Below is a small trained network, with its code and all its weights. Each question gives an input and a class and asks what happens when units are switched off, that is, made to give their printed mean instead of their output.

import numpy as np


def w(rows, s, z=0):
    codes = np.array(rows[::2]) - 128.0
    scale = np.full(codes.shape[1], s)
    scale[-1] = z or s
    return codes * scale


def f(y):
    return np.maximum(y, 0)


def log_softmax(a):
    a = a - a.max(-1, keepdims=True)
    return a - np.log(np.exp(a).sum(-1, keepdims=True))


def net(x, mask):
    res = np.array(x, float).reshape(1, 6) / 4 @ E
    y = f(res @ A[0][:, :-1].T + A[0][:, -1])
    res = res + np.where(mask, y, B[0][:, -1]) @ B[0][:, :-1]
    return log_softmax(res[-1] @ U[:, :-1].T + U[:, -1])


A, B = {}, {}
E = w([
[128,129,122,131],'x0',
[131,130,127,130],'x1',
[41,178,95,62],'x2',
[179,181,1,157],'x3',
[178,215,182,95],'x4',
[127,124,125,130],'x5',
],0.0084)
A[0] = w([
[89,150,108,85,44],'neuron 1',
[207,212,204,78,63],'neuron 2',
[171,181,156,97,134],'neuron 3',
[190,90,168,185,71],'neuron 4',
[108,54,80,140,116],'neuron 5',
[100,56,95,152,51],'neuron 6',
[80,28,102,149,98],'neuron 7',
[207,94,148,192,50],'neuron 8',
[206,89,143,202,2],'neuron 9',
[168,190,36,188,88],'neuron 10',
[183,171,141,94,77],'neuron 11',
[76,160,103,74,43],'neuron 12',
[80,148,157,147,103],'neuron 13',
[79,71,254,101,135],'neuron 14',
[106,91,220,105,208],'neuron 15',
[79,181,91,66,61],'neuron 16',
[109,58,101,169,57],'neuron 17',
[76,182,97,120,87],'neuron 18',
[56,150,137,107,118],'neuron 19',
[217,104,171,187,102],'neuron 20',
],0.0089,0.0031)
B[0] = w([
[113,96,152,113,154],'neuron 1',
[20,161,114,152,204],'neuron 2',
[73,141,107,148,177],'neuron 3',
[90,109,135,81,182],'neuron 4',
[81,185,131,145,183],'neuron 5',
[55,187,143,152,168],'neuron 6',
[72,180,126,141,197],'neuron 7',
[71,89,151,79,184],'neuron 8',
[88,84,160,77,180],'neuron 9',
[175,87,28,116,227],'neuron 10',
[85,156,92,124,164],'neuron 11',
[113,89,174,108,167],'neuron 12',
[153,113,118,106,150],'neuron 13',
[187,134,1,124,253],'neuron 14',
[177,131,26,133,232],'neuron 15',
[112,74,166,93,181],'neuron 16',
[83,166,121,121,170],'neuron 17',
[126,80,148,98,169],'neuron 18',
[136,80,139,104,174],'neuron 19',
[77,95,134,91,198],'neuron 20',
],0.0091,0.0074)
U = w([
[172,118,63,126,58],'0',
[122,130,129,132,244],'1',
[101,59,168,73,39],'2',
[69,222,132,166,40],'3',
[146,129,133,131,237],'4',
[140,133,136,141,255],'5',
[197,144,196,175,78],'6',
[196,160,251,189,53],'7',
],0.012,0.0064)

Each question gives the input, the list of numbers given to net, and the class t.
The units are the neurons (one row each of A and B). Each row of codes is followed by its name. A weight is (code - 128) times the scale printed after its matrix; where a second scale follows, it is the last column's (A, B and U).
mask holds one flag per neuron, in row order. A switched-off neuron (its flag False) gives its mean, the last column of its row in B, instead of its output. The means were averaged over made-up inputs and are rounded, as every weight is.
A unit's drop is (log p(t) with every unit on - log p(t) with that unit switched off) / (log p(t) with every unit on - log p(t) with every unit switched off).
The circuit of an input: a set's keep is (log p(t) with only the set's units on - log p(t) with every unit switched off) / (log p(t) with every unit on - log p(t) with every unit switched off). Starting from the 12 units with the biggest drops (on a tie, the unit counted first), units are removed one at a time, each time the one whose removal leaves the highest keep (on an exact tie, the one counted first), for as long as the keep stays at least 0.8.
circuit, biggest first: the units of the circuit, biggest drop first
most important unit: the unit with the biggest drop
top k neurons: the k neurons with the biggest drops, biggest first
drop of u: that unit's drop, to one decimal
input [3,-1,-2,-1,5,-5], class 3: top 2 neurons : neuron 2; neuron 10
input [6,-2,5,-7,-5,6], class 0: circuit, biggest first : neuron 14
input [-1,-4,8,-4,5,-2], class 2: top 3 neurons : neuron 16; neuron 12; neuron 19
input [2,-4,-2,-4,-2,1], class 0: circuit, biggest first : neuron 14; neuron 15
input [4,6,8,4,-2,3], class 2: circuit, biggest first : neuron 16; neuron 14; neuron 18
input [-6,-8,4,-8,0,-5], class 0: top 2 neurons : neuron 14; neuron 15
input [1,-1,4,-5,5,-1], class 0: circuit, biggest first : neuron 14; neuron 15
input [-1,1,8,-2,6,8], class 2: circuit, biggest first : neuron 16; neuron 12
input [6,3,-2,-3,-7,0], class 3: circuit, biggest first : neuron 7; neuron 6; neuron 5
input [-2,4,3,0,-5,-5], class 3: circuit, biggest first : neuron 10; neuron 7; neuron 5
input [-3,4,8,6,2,2], class 2: top 2 neurons : neuron 16; neuron 14
input [-1,-8,-4,-7,8,0], class 3: top 3 neurons : neuron 2; neuron 10; neuron 3
input [2,-1,7,-2,0,-5], class 2: drop of neuron 16 : 0.2
input [5,-4,8,3,6,6], class 2: most important unit : neuron 16
input [0,-4,-2,1,4,3], class 3: drop of neuron 2 : 0.4
input [1,-2,-8,0,4,-8], class 2: drop of neuron 9 : 0.1
